Below are the code and all the weights of a small trained network. Each question names an input and a class and asks about switching units off, where a switched-off unit gives its printed mean instead of its output.

import numpy as np


def w(rows, s, z=0):
    codes = np.array(rows[::2]) - 128.0
    scale = np.full(codes.shape[1], s)
    scale[-1] = z or s
    return codes * scale


def f(y):
    return y / 2 * (1 + np.tanh(0.7978845608 * (y + 0.044715 * y**3)))


def log_softmax(a):
    a = a - a.max(-1, keepdims=True)
    return a - np.log(np.exp(a).sum(-1, keepdims=True))


def net(x, mask):
    res = np.array(x, float).reshape(1, 7) / 4 @ E
    y = f(res @ A[0][:, :-1].T + A[0][:, -1])
    res = res + np.where(mask, y, B[0][:, -1]) @ B[0][:, :-1]
    return log_softmax(res[-1] @ U[:, :-1].T + U[:, -1])


A, B = {}, {}
E = w([
[125,118,120,139,113,122,137,126,117],'x0',
[150,83,4,108,214,89,110,220,94],'x1',
[183,119,134,216,135,250,163,187,148],'x2',
[125,131,127,131,125,127,128,129,123],'x3',
[127,143,130,120,130,133,121,134,137],'x4',
[19,153,123,127,176,114,255,147,188],'x5',
[203,222,93,227,165,36,141,61,168],'x6',
],0.011)
A[0] = w([
[225,114,137,148,97,123,9,116,95,49],'neuron 1',
[109,176,206,147,60,140,155,62,122,100],'neuron 2',
[170,97,31,140,229,60,118,176,145,69],'neuron 3',
[149,227,97,148,138,115,120,103,122,33],'neuron 4',
[160,126,91,151,164,105,138,90,151,91],'neuron 5',
[200,164,142,217,136,218,168,180,147,2],'neuron 6',
[123,117,14,101,177,116,121,183,83,79],'neuron 7',
[52,143,135,130,169,104,218,141,168,64],'neuron 8',
[118,113,128,135,141,124,138,118,127,68],'neuron 9',
[124,155,177,134,64,142,132,51,188,74],'neuron 10',
[187,188,105,190,159,46,141,54,166,82],'neuron 11',
[119,133,134,81,89,30,112,97,135,41],'neuron 12',
[76,146,111,141,187,119,227,136,178,73],'neuron 13',
[72,163,135,52,144,12,84,60,101,39],'neuron 14',
[49,76,150,60,103,155,101,133,97,28],'neuron 15',
],0.012,0.0059)
B[0] = w([
[156,254,86,70,104,115,142,38,43,252],'neuron 1',
[56,109,162,177,187,53,25,166,147,215],'neuron 2',
[91,119,201,163,168,80,63,124,157,243],'neuron 3',
[107,112,122,105,87,168,113,159,138,178],'neuron 4',
[98,107,128,118,49,143,123,146,145,172],'neuron 5',
[156,95,58,191,212,147,247,135,172,218],'neuron 6',
[107,102,192,174,152,78,50,136,142,228],'neuron 7',
[153,191,108,75,92,117,105,80,40,205],'neuron 8',
[147,128,122,127,120,125,127,120,149,123],'neuron 9',
[84,150,157,181,158,58,32,161,152,203],'neuron 10',
[135,61,149,27,34,229,113,206,134,250],'neuron 11',
[161,102,101,150,212,155,217,115,142,194],'neuron 12',
[158,179,88,97,96,109,118,54,48,206],'neuron 13',
[178,116,80,192,191,134,247,125,173,239],'neuron 14',
[123,67,128,91,57,212,136,165,125,214],'neuron 15',
],0.0099,0.017)
U = w([
[95,98,217,206,182,38,13,163,129,183],'0',
[145,249,66,84,91,109,112,17,31,7],'1',
[115,11,148,71,34,255,117,244,115,194],'2',
[148,81,64,220,236,150,254,139,149,116],'3',
],0.0083,0.0019)

Each question gives the input, the list of numbers given to net, and the class t.
The units are the neurons (one row each of A and B). Each row of codes is followed by its name. A weight is (code - 128) times the scale printed after its matrix; where a second scale follows, it is the last column's (A, B and U).
mask holds one flag per neuron, in row order. A switched-off neuron (its flag False) gives its mean, the last column of its row in B, instead of its output. The means were averaged over made-up inputs and are rounded, as every weight is.
A unit's drop is (log p(t) with every unit on - log p(t) with that unit switched off) / (log p(t) with every unit on - log p(t) with every unit switched off).
unit that matters most: the unit with the biggest drop
top k neurons: the k neurons with the biggest drops, biggest first
drop of u: that unit's drop, to one decimal
input [-4,3,-7,7,4,6,8], class 2: top neuron -> [neuron 11]
input [-7,6,8,-1,1,1,-4], class 3: top 2 neurons -> [neuron 6; neuron 2]
input [3,4,0,-8,1,5,3], class 1: top 4 neurons -> [neuron 13; neuron 8; neuron 2; neuron 10]
input [8,0,-3,4,-4,-2,3], class 2: top 2 neurons -> [neuron 11; neuron 6]
input [0,5,2,-1,4,-5,-3], class 0: top 4 neurons -> [neuron 7; neuron 13; neuron 8; neuron 3]
input [-5,5,8,-2,2,-7,-6], class 3: top 4 neurons -> [neuron 6; neuron 8; neuron 13; neuron 11]
input [7,0,1,-1,4,0,1], class 2: top 2 neurons -> [neuron 1; neuron 14]
input [-6,-7,-1,-3,-4,-5,1], class 0: top 2 neurons -> [neuron 2; neuron 10]
input [-7,-4,-1,3,-1,7,6], class 1: top 3 neurons -> [neuron 13; neuron 8; neuron 15]
input [6,5,2,-8,6,-3,-5], class 0: top 2 neurons -> [neuron 11; neuron 7]
input [-6,0,-7,0,-1,-6,-6], class 3: top 2 neurons -> [neuron 14; neuron 11]
input [-1,5,1,1,-2,-1,4], class 0: drop of neuron 2 -> 0.0
input [-2,4,6,-1,2,3,8], class 2: drop of neuron 11 -> 1.0
input [-2,-2,3,-4,-7,-2,-1], class 3: drop of neuron 3 -> 0.6
input [7,-6,-4,2,6,1,-2], class 0: unit that matters most -> neuron 2
